Below are the code and all the weights of a small trained network. Each question names an input and a class and asks about switching units off, where a switched-off unit gives its printed mean instead of its output.

import numpy as np


def w(rows, s, z=0):
    codes = np.array(rows[::2]) - 128.0
    scale = np.full(codes.shape[1], s)
    scale[-1] = z or s
    return codes * scale


def f(y):
    return np.maximum(y, 0)


def log_softmax(a):
    a = a - a.max(-1, keepdims=True)
    return a - np.log(np.exp(a).sum(-1, keepdims=True))


def net(x, mask):
    res = np.array(x, float).reshape(1, 8) / 4 @ E
    y = f(res @ A[0][:, :-1].T + A[0][:, -1])
    res = res + np.where(mask, y, B[0][:, -1]) @ B[0][:, :-1]
    return log_softmax(res[-1] @ U[:, :-1].T + U[:, -1])


A, B = {}, {}
E = w([
[107,129,124,154,128],'x0',
[61,133,116,212,136],'x1',
[235,205,154,154,151],'x2',
[112,87,138,150,107],'x3',
[124,195,101,118,2],'x4',
[122,148,121,136,136],'x5',
[111,166,121,130,144],'x6',
[198,153,35,53,151],'x7',
],0.007)
A[0] = w([
[75,128,133,81,32,221],'n0',
[44,92,165,87,46,197],'n1',
[138,138,115,141,34,133],'n2',
[69,144,88,32,106,92],'n3',
[147,139,227,166,235,139],'n4',
[107,180,148,101,71,227],'n5',
[11,143,55,126,121,180],'n6',
[63,90,135,165,144,138],'n7',
[154,180,158,146,181,147],'n8',
[157,153,84,188,119,223],'n9',
[90,129,130,85,158,146],'n10',
[139,103,206,106,191,190],'n11',
[154,180,200,137,46,252],'n12',
[108,109,65,103,90,122],'n13',
[38,104,184,59,127,147],'n14',
[154,152,202,154,55,165],'n15',
[111,117,82,117,171,200],'n16',
],0.011,0.0032)
B[0] = w([
[161,235,16,129,163,245],'n0',
[135,167,42,125,180,254],'n1',
[67,162,96,102,120,208],'n2',
[140,63,88,202,48,194],'n3',
[141,83,186,187,134,226],'n4',
[92,137,34,89,154,212],'n5',
[143,88,26,88,86,240],'n6',
[140,91,158,92,208,210],'n7',
[133,134,192,114,183,190],'n8',
[58,123,94,27,180,196],'n9',
[151,43,110,114,134,160],'n10',
[152,58,216,153,132,203],'n11',
[20,183,112,101,185,233],'n12',
[173,155,49,178,80,188],'n13',
[224,2,106,120,242,207],'n14',
[50,192,164,58,127,202],'n15',
[128,45,177,85,30,186],'n16',
],0.0063,0.0074)
U = w([
[207,98,155,121,253,88],'0',
[121,152,99,65,159,226],'1',
[138,77,145,52,151,167],'2',
[174,172,72,163,49,4],'3',
[172,158,254,188,180,52],'4',
[67,172,155,78,138,108],'5',
],0.0095,0.0032)

Each question gives the input, the list of numbers given to net, and the class t.
The units are the neurons (one row each of A and B). Each row of codes is followed by its name. A weight is (code - 128) times the scale printed after its matrix; where a second scale follows, it is the last column's (A, B and U).
mask holds one flag per neuron, in row order. A switched-off neuron (its flag False) gives its mean, the last column of its row in B, instead of its output. The means were averaged over made-up inputs and are rounded, as every weight is.
A unit's drop is (log p(t) with every unit on - log p(t) with that unit switched off) / (log p(t) with every unit on - log p(t) with every unit switched off).
The circuit of an input: a set's keep is (log p(t) with only the set's units on - log p(t) with every unit switched off) / (log p(t) with every unit on - log p(t) with every unit switched off). Starting from the 12 units with the biggest drops (on a tie, the unit counted first), units are removed one at a time, each time the one whose removal leaves the highest keep (on an exact tie, the one counted first), for as long as the keep stays at least 0.8.
circuit, biggest first: the units of the circuit, biggest drop first
top k neurons: the k neurons with the biggest drops, biggest first
drop of u: that unit's drop, to one decimal
input [3,6,-2,1,3,-5,5,4], class 3: top neuron : n12
input [-7,3,3,2,5,7,-2,-6], class 5: circuit, biggest first : n15; n12
input [-3,2,-6,-5,-2,8,4,-7], class 0: circuit, biggest first : n14; n7
input [0,4,-6,-2,-6,-5,-2,-2], class 0: circuit, biggest first : n14; n7
input [4,-8,-3,-7,8,-5,-7,3], class 3: circuit, biggest first : n3; n13
input [0,-8,2,3,-1,-8,-6,-6], class 4: top 4 neurons : n6; n11; n9; n5
input [3,1,0,-5,-4,-4,3,8], class 2: top 4 neurons : n16; n0; n1; n14
input [0,-6,1,-1,0,6,-5,-8], class 4: top 4 neurons : n6; n9; n11; n4
input [-2,-2,-6,-6,3,0,-2,2], class 3: drop of n3 : 0.2
input [7,6,-8,-1,-8,5,-3,-8], class 0: drop of n14 : 0.1
input [-5,-1,1,5,-3,3,7,-5], class 4: drop of n9 : 0.1
